Each row is followed by its class number.
[ 173 -102 -200  -34    6 -120  -93   -6 -142  -56 -107 -193    2  -56
 -105 -142  -95  417 -199   49  401  -33  103  174   18  -11  -51   25
 -149  376  109 -165  239  -49  346] | 6
[ 303 -117  224 -196 -170  -76  -66  -20  151 -334  124  704  106  598
 -333  464  116  -46  190 -171 -216 -175   47  198 -132 -266  147  133
  369  155 -554  106 -140 -572   43] | 5
[ -40   60  -60 -152  256  199  142  -50  -77 -173 -133   59   77  368
   -7  -70   89  185  342  101 -365  197   27   43 -390  147 -114 -446
   81   68   55  554   84  194  134] | 7
[ 212 -332  342 -367 -145  144 -390  -70 -120  -45   51   32  231  529
  281  217  107  210  -45  153 -349 -429  229 -233   17 -398  158 -146
  739 -103  121  -78  -88 -345   -9] | 10
[ 145 -404  123 -171 -402  152   20  110  151  167  318  244  167  107
 -461  -43 -202   24  343  266  168 -117  -47  -88 -184 -166   95 -280
    6 -479  176 -278  288  150 -489] | 6
[ 599 -277   52  -13 -299  583   -3 -176  -89  199  264  251  495   51
 -113   26 -355   80   -7 -133 -259 -124 -161 -154   -8   85  145  -32
 -257 -308  316   73  384  136 -244] | 12
[ 258 -532  -32   94   20 -174 -105   83 -180 -147   98  -84 -274   17
 -279 -250  481  526  154   79  612  -63  787  288 -338 -133   68   -3
  346 -230  348  113  153  161   -9] | 6
[ 138 -329  254  -94    4   74  165  -24  -75 -417   72  616  119  522
 -151  -56   90  379  364  473  338   -6  -18 -232 -195 -456    3   16
  -89 -111  -43  306 -168   58 -258] | 0
[ 250  277   33  171   82 -328 -242  -39  315  479  173  258   84  492
 -368  111 -229 -315  630  -22  264   30 -143   97 -193   41   57  153
 -103 -186  -35  413  269   18 -394] | 3
[ 325 -245 -213  -50 -269  189  -32   63  -79   20  -19   50  279  -65
 -314 -365 -111  276  339  143 -135   12  169  372 -192  298   46 -326
 -474   91  355  142  570  212  -12] | 5
[ 323   57 -189   88   43  -52  -75  135  159 -224  -42 -124  487  -33
 -321 -303  119  477   45   38   12   54  176  103 -226  568   98    0
  127   24  132  111  428  420  106] | 6
[ -40 -362   87   57   47  285  294   68   43 -297  328  137 -168   56
 -187  256   63 -179   87 -186  -47   99  257 -223  205   61 -131  124
 -387   27  -71  -81   -4 -335 -222] | 12
[  38 -250   67  -19   20  141   56   77 -244 -200   20  -43  165 -165
   87   -6   -1  281  142  -39   -9 -168  227   -1  -96  163  -77  -64
 -134  100  104  -34  282   20 -193] | 6
[ 140  219 -334 -111 -519 -260 -107  125  284 -166 -117  236  241 -169
 -144   95 -356  421  -24  141 -296 -106  217  148  314   29   38  108
 -322 -127   28 -201   10  147   43] | 6
[  49 -482  480  205 -228  144  104   52 -134 -428    1  345   53  130
 -477   63  165  119 -113  422 -329 -165  540  157 -198 -640  314  147
  285  128 -321 -171  237   -1   77] | 4
[  90   11 -150  190 -139  193  276  -30 -116  -48   45  126  339 -109
 -398   83 -135  103 -193  191  263 -146  -24  -15  258  -31   40 -206
 -167  295  327 -117  312  739   98] | 4
[-123  172  159  137  246  269 -327    3  -68 -182  347   38 -110  235
 -350  224 -235   98  387  352 -220  -75  269   70 -262   81  -56  -70
   88  357  -86  -56  273    3   17] | 5
[  81  -59  -77   18  259 -397 -148  189  -69    7 -350   30  387  325
 -200  297  319   58  170   72   94 -113 -171  125  -69  249  105 -109
   11   47 -358   25  201   21   82] | 3
[  88 -743  188  119   44  147  229   23    0 -359 -111   64  148  437
  -21  -95  -81   46  256  480 -416   52  216 -355 -114 -625  -70  -56
 -382 -217  -31   70 -227 -106 -267] | 7
[-239 -190  288 -230  192   -5  -46  219 -133   65  242   72   31  255
  -94 -141  580 -224  323  155  223 -397  399  108 -346 -120   29  -75
  860   70  270  148  -67 -177 -296] | 9
[ -40 -136  415 -137   29   82 -106  -96 -241   92  211  330 -190  233
   36 -587 -204 -235  120  320 -329   44   -5  -38 -419  173  -29 -181
  154 -280  -57  312  397   64 -556] | 11
[  78  -77  139    7  -80   31 -100  162   35    2  -63  -57  188  348
  -35   52 -131 -129   -7  262  -56 -139  -86  -87   64 -497   17   96
 -400  103  103   66   42 -113  -58] | 11
[ 539 -229   52 -217 -301  409 -239   15 -179 -212   89   84  377   99
 -196  294 -229  165  149  110 -341 -288 -163 -151   43   55  178 -106
   90 -186   89   71 -117  -41  -97] | 10
[  95    9  336  -67   29   23   81  227 -153  -51   63   92  -92  286
 -194 -696 -259  -51  406  478  369  347 -299  -79 -369  443 -109 -348
  241 -309 -176  122  -51  208 -315] | 0
[ 359   84 -160  296  -36  -30  129  -33 -193 -217   66 -100  135  151
   -3 -241  168  570  179  137  404   67   75   57  -69  289  -93 -182
 -174  249  271 -117   53  398  424] | 11
[-186 -408   34 -129  270 -254 -130   76  153  132 -184  131   88  329
    2 -318 -149  273 -215  282  175 -222   -1 -192 -161 -525   75    1
  550  -44   44 -324 -119  -50 -262] | 9
[ 239   62 -104 -313 -462  -48   -5   17  145 -347  173   -1   91  -36
 -244   -8  -36   -5 -275   46 -183  152  110  140  210  413   66 -409
 -219  120  119  119  241  185 -138] | 8
[ 103  -49 -210 -297 -155 -151  -15   47 -107  161 -173 -208  514   56
 -177  -50 -454  -29   91  -93 -396 -245   43  -51  140  179    1   23
   28 -127  221  213    2  165  -18] | 5
[  38  110   -4   57   68  -33   17  215   67  109   18   56  445   11
   58  102   40   46 -605  102 -333  -68  214 -105   12  200  185  -29
  262 -115  179   12  547  147   -5] | 3
[-195   54 -259   84   71  -88   44  193 -356   40 -307 -261   26  -73
 -339   49   -1  121  198   61 -496  -65  146   77 -294  233  153  131
  -67  119  -33  273  135   40  -31] | 7
[-113  -84   17  293  206  -67  390  162   46   11  -95 -148  530  330
  209  201  156  152  -11   88 -117   32  417 -287  270    2   16  -28
 -509 -123  139 -279  -50  -59 -140] | 2
[ 219 -131   88 -359  -60 -177 -107   -5  193   34  135  653  159  482
  -53   37 -133   28  573  289   78 -218   94  -15 -142 -129   31 -180
  424 -455  317  406  -52  -69 -448] | 1
[ -60 -346   67   46  -17  122  -40  158 -141 -523  256 -130 -550  -85
 -271 -224    7 -115   56  322 -130   77  341  117 -178   49 -325 -223
  422  -29 -258 -231 -269  180  316] | 5
[ 285  400  289   64  -56  300   89   -9  106 -157  519  289  170 -115
   26  494  248 -487  342  -82 -182  165  -69  -20   31  466    5  -12
   -8 -330  -42  262  -86 -245  136] | 3
[ -75 -244 -290 -566 -395  -84  171  150 -491  139   57   -3   63   11
  -12  247 -208  276    2  342 -163 -343  624   95  -21   78 -154 -243
   44 -202   41   -3  225 -206  -15] | 7
[ 198  158  244  175 -268   41  188   11   35 -117  -78 -281  414  130
  380 -102   50  221 -363   65  -44    7   27  -67   35  -36   39 -194
  -71  300  -75 -316  187  190  124] | 2
[ 336   51   51   48   78 -164 -154  -54  -89  138 -260  171  302   17
 -111 -388   -9  193  -38 -188  263  -68 -231  215   71  303  286   56
  221  159  205   24   86   69 -101] | 12
[ 211  290   25 -144   53   19   53  141  284  -74    9  262  449   37
   15  183 -154  226   61  -16  317   15 -229  -46  118  210  107    0
 -160 -141  -40  -23 -118 -131 -132] | 11
[ 456   59   80   -8  -91 -110 -173 -258   70 -109   72  583   67  318
 -165   84  244  105  324   98   13   19  -23  192 -265  410  194 -304
  557  -35  -55  333  431  260   34] | 1
[ 147   38 -298 -169  112  -15 -225 -179  -13 -140 -153  249  -15  -51
  -81 -211   -9  279    0   50   58   -2  -94  130  115  431  -35 -237
  250  407  127  176  228  190  149] | 7
[ 405 -100  114  127   59  299 -289 -202  343 -125  111  185  132  208
   90  -78 -204   63  -85 -187  325   92 -197 -151  381  113  -24  -69
 -147  444   66 -155  102  -45 -192] | 5
[ 140    2  133 -239 -163  -49    7  -31   76   48  -62  148   42  168
    6 -388  141 -133   19   21 -113    0 -365  -78 -199  101  137 -214
  690  -82    4  189 -289  -49 -166] | 0
[ 233 -230   51   23  -72   35  112   96   84  -55   63 -190  632  235
  -10 -105  166  149   -8  243 -177   50  152  -84  -45  168   24 -178
 -504 -131   69  -88  283   23 -104] | 3
[ -72  -46  -69 -116 -144  336  -11  319  -16  197   -9  130 -192 -141
  222  213 -101   70  182 -113 -166 -136   55   97   16 -173  -50   34
  160 -206  -20 -337 -224 -579  278] | 10
[ 138  125  279 -284 -372  337  -96   93  -10 -169  434  496  -60  516
 -250  -76  -99  147  385   32  256  -16   88  -63   66   36  -88   10
  243  100   31  132  -82 -136 -172] | 0
[ 140   97 -256   16   22  429 -112  194 -134  187   52  411  136  352
   77  392  -40    5  -97 -175  189  -42  300   82  453  354 -213 -196
 -418   88   69   94  324  206 -141] | 9
[ 117  302  -55   83  -20   -1   29  135  452 -448  156  173  445  125
 -121  341  -14  329 -176 -186   24   59   -6  221  104   65   -1  -66
 -555  120  -52 -258  150  158   29] | 1
[ 233 -578   20   80 -629  289  -33 -201 -149  286  -83 -202 -152 -138
 -129  226  -61 -190 -281  318 -349  -82  109 -372  303 -524  260   43
  -43 -155   10 -221 -123    0   34] | 3
[ 183   87  147  -60 -128 -209 -185   61 -254  -52  -96  364  -21  839
   -2  505  237 -386  130  162 -321 -223  142 -116  139  -33   60   35
  134  161 -289  505   25 -273 -292] | 2
[ 133   -8 -142  356   -3  -78  -23 -108  285 -209   64 -129   67   -9
 -229  186   94  218 -138 -187  -40   16   65  -41   84  -86  114   86
 -311  286   72 -153  219  261  126] | 11
[ 286   -7  220 -180 -193  146   83 -166   43  -39  290  138  -64 -286
  145  323  419  -74 -167  154  893  -14   17   13  174 -267  153  -62
  417 -232  112 -110 -496 -107  194] | 8
[ 475 -520  104 -165   91  374   90 -105  168 -166  202  161  566  342
   81  -45 -113  311  467  149 -169 -141 -137 -321 -350 -117  -60  -92
  -37 -106  222  161  300 -253  -54] | 12
[  60  110  306  -46  112 -237   -7 -258   89   91   83  576  204  555
   46  -75   73 -107  160  324 -435 -118  169   70 -311 -314  270  164
  242 -208  -11  297 -247 -412 -409] | 1
[ 227  341 -223 -105 -217  285  -56 -158 -229 -198   77   74  125  -79
   -2  138 -189  523  357  165  162  -96   47    3  123  392 -140   72
 -289  301  -76  152  -30  237  261] | 10
[ 296 -216 -131  105 -490  -40  116  -10  -23 -159 -211 -435  347  -40
 -109  -94 -316  154 -398   66 -301  -43   64  -72  202  -30   37 -196
 -274  275  -55 -293  128  486   96] | 9
[  34 -200  101  -40 -106  193   47  122  277 -473   66  525   55  -62
 -260  -79 -159   18  -95  192 -328  -43  -92  -89  -81 -151  -21  203
  394  -21 -475 -154  -88  -15   -2] | 7
[  16  111  233 -218   61 -240 -203  -31   54  232   26  356   18   31
   98 -217   84 -354 -126 -119   44  -42 -183   10   93  302  222 -160
  696 -496   68  -11 -378  -56 -554] | 9
[  15 -142 -102 -121  -65  -55  -56 -168 -285 -305  317  541 -474   19
  -75  446   11  364  165 -107 -144 -106  627  -65   15  187 -123  193
  467 -281 -275  153  -62 -134  115] | 0
[ 212  230 -146 -200  -57  -44 -259  185  -19  182  106  279  -19  148
 -110   28 -259  225 -301  -80  -73   44  122  277 -179  193  158  -30
  107 -305   68   43  135 -288 -113] | 9
[-153 -149 -202   61  160 -269    6  256   97  -47   40  -25  177  158
 -443 -375 -202  215   60   -6 -457  -66  329  206 -172  -67   71  150
 -267 -159  364  -58  193  -52  -76] | 10
[ -61  364   21 -130   27 -114 -123  151  299  101  167  310  485  512
  154   26  152   67 -217   65 -122 -135  -35  -47  137  193   61 -184
    4  -93  147 -169  220   20 -327] | 10
[  72 -381  -23 -339  195  262 -460  -29  -31   60 -405   74  404  150
  -67  228 -148  348   -8  -11  -19 -271  107  -35  215 -202  155    8
  132  195   31  100  285   -5   71] | 9
[ 396   70 -251  -16  -81 -254 -187 -120  239   32  -74  108  463  -19
 -135  402  -71  291   71 -197  100 -182 -111  168   36  220  199 -190
  -10  127   41  -94  404  155   55] | 9
[ -43  -36 -202   88 -105 -230  -91  -39   92 -421  -91  -53 -103  370
   50 -253  340  439 -124  259  -11    6  322 -100  128   -4 -112  110
 -146  554 -168 -166 -247   53   11] | 9
[  23  -55  251 -217  -33  298  115   13  276 -475  286 -132  355  138
  -89 -140   35   86 -270    0  -90   84   15 -224   50  -18  -28  -55
  -62   40  -57 -111 -329  -42 -322] | 7
[-338  -48 -141 -136  110 -807   88  283 -179 -128  -50  333 -348    9
 -419 -324   17    2 -372  -74  -51   52 -160  157 -114  202  153 -145
  492 -266  176 -166   58  -28  -59] | 0
[ 238    2 -328  -11 -468   93  -31 -126 -100  104   82  -43  192 -423
 -261  206 -255   93   19   90 -596 -290  177   13   65  204  157   74
   26 -220   51 -100    5  202   18] | 2
[  58    9 -408 -317 -152  234    5  102 -124  -59   61  275  -39 -158
 -155  150 -348  204 -327 -138 -202  -92  114   -4  251  397  -66  -72
 -162   13  121  173  306   85  -86] | 10
[  63  -62  -94  -23   48 -246 -120   83  110 -189 -232  444  316  147
  -90  224   11  707  -64   47  383 -137  198  147  237 -285  233  196
 -113  -22  -60 -288 -216  -28  -36] | 8
[ 258   38   87  -54  -21 -301 -141 -233 -153   56 -115  266 -217    6
  166 -331   63  159  211  130   39 -213 -152   78 -292  -10  227 -139
  899  107  248  216 -272 -201 -173] | 4
[ 209 -397  -90 -164  -83   47 -130  295   27 -422  162  540    6   84
 -337 -115 -155  343 -100 -136  -11  -57   59  -85   27  220  -31  276
    1 -187  -78 -118  199 -277 -271] | 6
[ 204   69  456 -207 -551 -179  -45   54  337 -256  169  320   -1  479
  -33  889  432 -464 -270  346   70  -92 -133 -541  347 -238  310 -115
  668 -206 -411  -54  -86  -83 -259] | 12
[  23 -718  202  -63   16  270 -191   99 -163 -151  155  326 -330  -82
 -135 -435 -183  272 -301  152  -13   27  301  107   -8 -405  -13 -178
  178 -259  358 -275  209   -6   32] | 3
[-133 -405  131 -299 -234 -380   75   72 -212 -235  -33  284 -268   41
  -86 -784  -71  257 -263  -52 -546  152  292  252 -129  -64  185 -295
  -50 -396  454   47  -55 -224 -455] | 0
[ 282  153 -166   80 -178 -477  -40  -91 -268  -80 -119 -589 -247 -191
  248 -234 -151  106 -117   73  156   84 -223  -75  -15  657 -101 -288
  150  111 -151 -179  -44  205  102] | 10
[-134 -118  -81  -19   82 -149 -111  116   65  107 -395 -140  343  248
  -24 -122  -60  271  -62 -164  -93  -55  -40   18   48 -420   60  313
 -210  -89  -61 -169 -187   29  245] | 9
[  49   87 -165  -82 -403 -155   15   26 -123  178  -88  -15  133   62
  -25   88  -74  166 -166  156 -314 -178  470  173  134   46   64 -161
  111   30   96  -75  361  131  183] | 4
[-117 -276  181 -123 -168 -275  -24  242    2   58 -288 -100 -513   99
 -204  283    3 -396 -357  305  316 -176   61 -104  270 -650  179  131
  641  113 -385 -287 -630 -434  -90] | 12
[ 227 -424  309  -81 -150   47 -202   73 -101  152  269  189  424  696
 -276 -372 -201 -337 -203  244 -497 -427   37  -54  -53 -214   79 -322
  519  -80  313 -201  339  183 -388] | 10
[ 368   -9 -363 -100   58 -149 -126  111  -54 -243  -48  135   64  114
 -432  -73 -214  336 -106  -48  -73 -123   77  290  -31  150   63    0
  257  281  241  166  104  -65  456] | 10
[ 189 -222    5 -118 -401  676  330  184  204    8 -196  375   12 -161
  125   74  252 -203  469  -24  400  198 -310 -196  298   26  -51   79
 -348 -201 -347   76 -691 -240 -183] | 5
[ 431  -65   35  360   46 -144   -4  -44   40 -241 -232  -99  265   55
 -192 -183  146  276 -125   88   53  172   57  183 -108   37  280  -26
 -258  186  102  110  288  143  138] | 4
[  86 -366 -334  207   68  293   46   73  193   89  -10  347   88  103
 -176   42 -101   86  310  -75 -288   46    4 -123    7  188  -83 -172
 -221 -135   53 -132  260  193 -114] | 9
[  79  122  442  -94 -187 -160   -8   29 -271 -138  195  312  -63  235
   93  168   21 -568 -256  161 -384 -161  100 -206 -173  -76   30  298
  358 -332 -161  701  372  181 -359] | 12
